Each row is followed by its class.
[ -7   6  17 -15 -17 -14 -13  -7  36  10  12 -12  14   8  -9   5 -31 -12
   2  11 -18  16 -22  24  11 -11  -2 -11  -2   9   7  15  -1  17   1   3
 -13   9  -5 -34  -7  11  57   1 -12  -1   1  22 -12 -12  10  -4 -10 -11
   4 -18  21  26   6 -16  32  -3 -42  45   5  -1  15 -11  51  -1  -9  15
 -23 -14  21  12  88  21   0 -14] | Z184
[  8   5  -1 -15   9 -14   0   7  21  22  -9  22   8  10  -4 -13  -4  -3
   3   1  -4   1   8   0  -8 -19   4  -2   6  -2  15  11   2   3  12   1
  11   1  10  -5  25   4  32 -12   6  13  14   3  -2  12  -2   7   5   7
   7 -15   4  24  -5 -18  36  17 -20  33   2 -10  -2   2  49  15  -4 -15
 -29 -10  27   4  18   5 -34   0] | Z184
[-12 -19   0   0  20  28  -6 -13 -33 -14 -14  -9  15  15 -13  -5  12  10
  24   1   5  -4 -12   2 -12 -15  -6  -1  17  -7  -1  -8  -6 -29   9 -16
  10  11   1  18  -3  -7 -16 -10  -4   1  26  -8   4  13  11  25  10  18
  -4 -12  -8 -16 -12   5  -1  31  20 -28  33   5  -5   1 -24 -10  -3  -8
  27  13  -2 -22 -64  -2 -10  -2] | z378
[  2  13  -3   5  13 -18  10  -4  25  12 -19  10   9   6 -11 -11  -2 -15
   6   3   3  -4  33  -1   5  -1   3  -8   7  -1   8  12  -2   4   1  -5
  11 -12   1  -6  22  -6  22   3  -5  -1 -11  11 -10  -2 -14  12   7  -6
  -6 -19   0  28  -3 -19  39  18 -17  13  13   4   4  14  33  24  -9  -4
 -26  -6  18  28   7  13  15  -1] | Z184
[ 23  27 -19   0 -27 -36  -9  12  25  17   2  17   0 -11   5   9   5  15
 -23 -25  -6   0  36   2  -8 -15  -5   0  -2   2   6   0  -4   0   7  39
 -19  -7  -1 -40   1  19  32  -4  13   9  18   4  -1  -7 -14 -20 -15  19
   5  10  12  26  12 -10   7 -22 -35  47 -29  -8  -8 -14  71  10  -4   5
 -26  -5   6  14  65  11  15   9] | Z184
[   6   12    7  -21   30   14    9  -30  -38   -6  -24    2    4   12
  -29  -17   50  -23   15   10    3   -2   11  -25   -2  -24   -1  -14
   14    0    6    9  -15  -34  -10  -32    4   13   -6   24   13  -21
  -57    6   11    3    8   41   12   15    0   35   16    1   -6   19
  -11    0   -9   -4   -3   36   19  -55   14   28  -14   21  -29   12
    3  -23   12    1    3  -20 -101   16   -2    4] | z378
[-16 -15 -16 -34  27  25  14 -33  -8  -6 -54 -14  35  33 -32 -35  -8 -10
  32  20   8  -1 -86 -13  22 -42   4  -6  12   3   1  16 -19 -17  12 -57
   9  34  -1  54  11 -18 -19   5  -9 -12 -11   5 -12  11  23  54   6  -9
 -12 -48   1   9 -18  22  42 104  -4 -14  46  10  -9  22 -22   3  -2 -14
  -4  23  24 -27 -97  47  -8 -31] | z378
[-20 -21  -9 -16   5  40  10 -30 -25   0 -27   1  15  15 -28 -14   6  -7
  19  16  10  12 -29 -20   4 -10  -4  -6  15   1  10  13  -1 -30  -8 -38
   1   8   3  28  -3 -18 -17   1   2 -19  14   5 -12  20   9  35  12  -4
  -6 -32  -2  12 -15   9  13  31  -5 -23  38  14  -4  17 -17  10   4 -10
   0   9  13 -30 -70  15  -5 -22] | z378
[ -2  20 -18  -3  -6 -13   3   6  27  13   3  11   2  -1  15   1  -8   2
  -6   4   0   8  15  -2 -11  -6  -1  -3  12  -1  14   7 -19  24   7   9
  -3   5   2 -15  -2  22  23  13   2  -5   6   6  -1  -3  -6   3   4   1
   9  -8   8  23   6 -14   4  -3 -16  21  -9  -2   2   1  40  14  -2  -9
 -37 -10  12  15  23  10   7 -11] | Z184
[ -4  -7 -10   3   7  16   4 -15 -29 -14 -16 -21  28   9 -26  11  18  13
  15   8  16 100 -22   7   6 -20  -2   3  20 -12  -3   4  -8 -48   7 -15
  -5  17  -2  18   8   1 -18   1   5 -12  52 -10   8   0   9  39  -9   7
  -9  -7   7  -7   6  18 -18  17   3 -19  21   5   7  -5 -19  -3  -9  -3
  26  10  -2 -26 -48  27  -5 -23] | z378
[-17 -26  -4 -12  23  40  -2  -9 -33  -6 -23  -8  26  18 -19  -5  12  16
  24   6   8   1 -24 -11   2  -9  -6   1  20  -9   2   5  -8 -36  10 -30
   5  -5   3  24  -3  -3  -5 -14  17 -19  56 -12   6  11   9  30   0   7
 -12 -17  -2  -9  -2  14   0  39  18 -11  32  -6  -8   4 -18  -3  -2 -10
   8  -2  13 -28 -61  -2  -9 -19] | z378
[ 10  -3   7 -20   5 -20 -11  -1  16  18  12  14  -1  11  -7 -10  33 -10
  17  -8 -12  -7  50   7  -4 -15   0  -3   4  -4  10   9   4   0 -13  12
   8  -4  -4 -12  13   6  41 -10  -1   9  19  19   1  -3  -4 -20   0  -7
   4  -8 -23  17   7  -8  38   9 -30  35  -7  -2   3   7  40   7  -8 -24
 -20 -19  14  18  51  -4  24   3] | Z184
[  7   3 -12   4   6   6   3 -15 -32 -14 -22 -20  29   3 -21  -6  24  -5
  14   7  18  -7 -18 -17 -11 -32 -12  -8  11   1  -8  15  -8 -50   5 -26
   2  13   4  28   2  -2 -43   3   1 -16  19 -12   8  13  -5  30  -1  23
  -6  -3  -6  -2   4   6 -27  22  14 -35  18   6  -8  -3 -25   8  -4 -15
  17  11 -11 -31 -83  31  -5 -17] | z378
[ -8   4 -15 -11   1  23  13 -21 -20 -10 -36 -40  19   9 -43  -5  -3   3
  11  12  -3   5 -30  -8   0 -15  -5   1   7   7  -3  18 -10 -28   3 -19
  -5   2  -7  22   0  -2 -15   4  -1  -9  19 -15  -5   8   6  40   1   7
  -8 -15  -1   7  -1   5  -3  22   6 -16  23 -28   5  -8 -10  -3  -7  -4
   1 -18   7 -24 -46  34  -5 -22] | z378
[  2  28  -3  -7  -8 -19  -7  -2  19  12   7  16  13   4 -21   6  31  -4
   5 -10 -10   1  51   4  -3 -16  -2   0  -2  -2  11   8   2 -14  -8  -2
   0  -9  -5 -18   0  -5  29  -1   7  -5  30  21   2  -1 -12   2   1  -1
   3  -5  17  31   9 -11  19  11 -15  27 -13  -8  17 -13  44  16  -2  -8
 -15 -29  20  12  43  25   9  -9] | Z184
[  1   0  -2 -11 -12 -24 -12  -2  33  14  17 -10   4 -12  13   7   3  -1
  19 -10  -8   0  32  22   6  -7   8   0  -7   4 -16  14   3  15  -1  11
  -1   3  -3 -10   5  14  60  -7  -4   5  14  17   6 -10  -9 -14  12  -3
   1 -10  19  17   6 -32  31  -1 -36  48  -1  -9   7 -10  49  -3 -13  -7
 -17 -12  12  27  79  16   7  -6] | Z184
[  5   7  10   1  -2 -23  -7  12  29   9 -15   5  -2  -2   7  -9 -11 -12
  -6 -11 -12   0  13  12  -5  -9   9  -5  -6  -1   9  10   6   2   6  15
   3  13  -2  -6  16  10  38  -1   4  12 -14   9  -3  -6  -7  -1   3 -10
   1 -11  15  30  -8 -16  31   6 -18  37  -8  -7   6   2  35   0  -8   2
 -22  -5  19  16  37   2   5   4] | Z184
[  0  17  -7 -17   2 -14   8 -18  12  20 -26  13  24   8 -13 -20 -15 -28
   2   6   1   3 -22  -1   8 -25   7   2  -2   8  10  24  -9  13   2  -6
   0  12  -1   2  22  -8  15   3   1  -6 -18   4 -12  15   2  17  12 -14
  -2 -17  14  37 -23 -21  50  25 -32  28   1   7  -5   9  53  27  -6  -6
 -48  -4  41   0  23  18  11  -9] | Z184
[  2  25  -2 -17   8 -21 -14 -10  19  12   8   1  15   0 -22  -3  19 -12
  20  -2  -8  13  40 -15   7 -25  -6  -2   9   2   6  23  -2  -8   1  -1
   7  -3 -10  -6  18  12  32 -11  10   3  27   7  12  10  -8   7  13  -2
  -3 -18  14  43   0 -12  31  17 -32  25  -4  -1  10  -1  49  20  -7 -11
 -32 -19  21   7  43  24   9  -7] | Z184
[  0  -8  11   3   2 -20   2  20   8  10  21  11 -27  -3  -1  12  17   1
   2  -9  -1   8  59   7  -2  10  -9 -13 -12  -2   3 -14   4  10  -8  10
   7 -14   7 -18 -10  -4  37   6   7 -13  14  17   1 -11 -10 -24   3   4
   5   8   5  -9   5   2   6  -9 -24   9 -24  90  17   6 -12   2   2   1
  -1 -23  -8  23  31 -16   9  14] | Z184
[ -9  18   4 -11  26 -18  17 -24   8  18 -11   3  10   4 -17 -21  12 -27
  13   4 -11  -2  -1  -8   5 -22   0   4  -6   3   9  26  -5  19  -7 -12
  14  12  -1   5  22  -9  -2  15  10   4 -31  10   1  13  -5  17  36 -20
  -5 -15   5  33  -6 -24  44  26 -22   7  -4  12   7  13  14  35  -8 -15
 -27  -3  24   9  -1  22   5   1] | Z184
[ -2  18  -6 -12  -4 -20  -7   4  18   9  -3  -1  -6   3 -22   5 -12  11
  -3  -1  -1  11  15   5  -4 -11   2  -4   5   5   7  18  -2   8  10  12
  -4   3  -5  -9  11  11  35   4   6 -19  22   5  12  -4   0  19 -11  -5
   2 -13   7  26  -5 -13  24  11 -22  27   0   7   3  -7  39  12  -3   2
 -22  -9   4  16  19  14  11  -7] | Z184
